Below are the code and all the weights of a small trained network. Each question names an input and a class and asks about switching units off, where a switched-off unit gives its printed mean instead of its output.

import numpy as np


def w(rows, s, z=0):
    codes = np.array(rows[::2]) - 128.0
    scale = np.full(codes.shape[1], s)
    scale[-1] = z or s
    return codes * scale


def norm(h):
    return h / np.sqrt((h * h).mean(-1, keepdims=True) + 1e-5)


def f(y):
    return y / 2 * (1 + np.tanh(0.7978845608 * (y + 0.044715 * y**3)))


def log_softmax(a):
    a = a - a.max(-1, keepdims=True)
    return a - np.log(np.exp(a).sum(-1, keepdims=True))


def net(x, mask):
    res = np.array(x, float).reshape(1, 2) / 4 @ E
    u = 0
    for l in range(2):
        y = f(norm(res) @ A[l][:, :-1].T + A[l][:, -1])
        res = res + np.where(mask[u : u + 9], y, B[l][:, -1]) @ B[l][:, :-1]
        u += 9
    return log_softmax(norm(res)[-1] @ U[:, :-1].T + U[:, -1])


A, B = {}, {}
E = w([
[52,203,133,248,78,183,50,154,136],'x0',
[157,100,61,106,240,229,137,200,76],'x1',
],0.012)
A[0] = w([
[3,196,179,254,81,144,36,163,127,130],'0.n0',
[173,58,131,138,213,130,153,237,48,152],'0.n1',
[65,150,166,234,119,46,19,130,108,252],'0.n2',
[164,121,106,108,139,115,72,132,155,50],'0.n3',
[169,66,113,75,204,173,153,170,66,158],'0.n4',
[144,98,110,92,194,206,180,158,93,16],'0.n5',
[108,213,219,79,68,109,127,108,176,114],'0.n6',
[146,24,232,77,93,99,170,99,161,75],'0.n7',
[63,20,139,132,215,117,184,173,31,32],'0.n8',
],0.0082,0.0012)
B[0] = w([
[74,172,77,121,81,101,27,249,124,253],'0.n0',
[175,94,107,158,70,123,147,86,183,191],'0.n1',
[191,170,35,150,210,238,52,164,82,211],'0.n2',
[157,103,125,120,138,132,119,222,64,126],'0.n3',
[191,130,134,172,123,165,118,41,169,196],'0.n4',
[178,146,110,137,84,124,105,148,98,181],'0.n5',
[171,179,126,122,120,130,142,96,95,183],'0.n6',
[38,50,123,97,182,156,126,118,198,182],'0.n7',
[149,156,132,143,2,92,112,17,120,169],'0.n8',
],0.0087,0.015)
A[1] = w([
[171,177,104,129,80,86,112,101,150,153],'1.n0',
[134,118,130,126,84,126,91,151,133,42],'1.n1',
[190,120,137,100,112,145,219,76,150,224],'1.n2',
[153,138,161,46,118,122,174,139,209,118],'1.n3',
[127,123,168,134,92,145,77,95,143,91],'1.n4',
[97,166,104,226,76,147,118,175,106,252],'1.n5',
[151,120,105,145,78,163,115,92,186,177],'1.n6',
[90,128,115,69,135,131,100,167,180,187],'1.n7',
[23,95,250,32,214,105,174,106,114,109],'1.n8',
],0.011,0.0017)
B[1] = w([
[102,117,85,79,166,102,120,134,102,187],'1.n0',
[130,135,133,68,141,238,181,157,193,154],'1.n1',
[156,216,142,176,163,164,75,187,113,211],'1.n2',
[49,114,84,168,135,168,185,175,111,168],'1.n3',
[168,66,125,53,147,200,139,213,95,151],'1.n4',
[57,164,180,119,180,85,153,125,187,246],'1.n5',
[73,65,171,143,157,77,213,138,99,200],'1.n6',
[156,142,133,110,15,142,88,129,111,168],'1.n7',
[178,255,104,162,67,147,18,143,94,187],'1.n8',
],0.0097,0.013)
U = w([
[73,101,160,151,111,64,153,64,129,21],'0',
[83,227,97,137,107,134,75,195,145,215],'1',
[138,119,180,112,94,106,155,144,104,2],'2',
[103,47,107,178,175,140,213,140,177,146],'3',
[90,80,102,38,109,92,135,113,83,89],'4',
[130,81,171,139,124,95,111,144,107,11],'5',
[251,132,83,195,117,169,150,92,130,196],'6',
],0.014,0.004)

Each question gives the input, the list of numbers given to net, and the class t.
The units are the neurons (one row each of A and B). Each row of codes is followed by its name. A weight is (code - 128) times the scale printed after its matrix; where a second scale follows, it is the last column's (A, B and U).
mask holds one flag per neuron, layer by layer. A switched-off neuron (its flag False) gives its mean, the last column of its row in B, instead of its output. The means were averaged over made-up inputs and are rounded, as every weight is.
A unit's drop is (log p(t) with every unit on - log p(t) with that unit switched off) / (log p(t) with every unit on - log p(t) with every unit switched off).
The circuit of an input: a set's keep is (log p(t) with only the set's units on - log p(t) with every unit switched off) / (log p(t) with every unit on - log p(t) with every unit switched off). Starting from the 12 units with the biggest drops (on a tie, the unit counted first), units are removed one at a time, each time the one whose removal leaves the highest keep (on an exact tie, the one counted first), for as long as the keep stays at least 0.8.
units of the circuit, in order: the units of the circuit, biggest drop first
unit that matters most: the unit with the biggest drop
k most important neurons: the k neurons with the biggest drops, biggest first
k most important neurons of layer l: the k neurons of layer l with the biggest drops, biggest first
drop when u is switched off: that unit's drop, to one decimal
input [-7,2], class 6: 4 most important neurons -> (1.n5, 1.n2, 0.n0, 0.n4)
input [3,7], class 6: units of the circuit, in order -> (0.n0, 0.n1)
input [-7,1], class 3: 3 most important neurons -> (1.n8, 0.n7, 0.n2)
input [-6,1], class 3: 3 most important neurons of layer 0 -> (0.n7, 0.n2, 0.n6)
input [2,6], class 6: unit that matters most -> 0.n0
input [-5,-1], class 6: 3 most important neurons of layer 0 -> (0.n0, 0.n4, 0.n7)
input [-1,-6], class 4: 2 most important neurons -> (0.n0, 1.n2)
input [3,6], class 3: 2 most important neurons -> (1.n6, 0.n2)
input [-4,1], class 6: 3 most important neurons of layer 0 -> (0.n0, 0.n4, 0.n8)
input [3,5], class 3: drop when 0.n2 is switched off -> 0.2
input [-2,-8], class 4: drop when 0.n1 is switched off -> 0.1
input [0,0], class 0: drop when 1.n4 is switched off -> 0.3
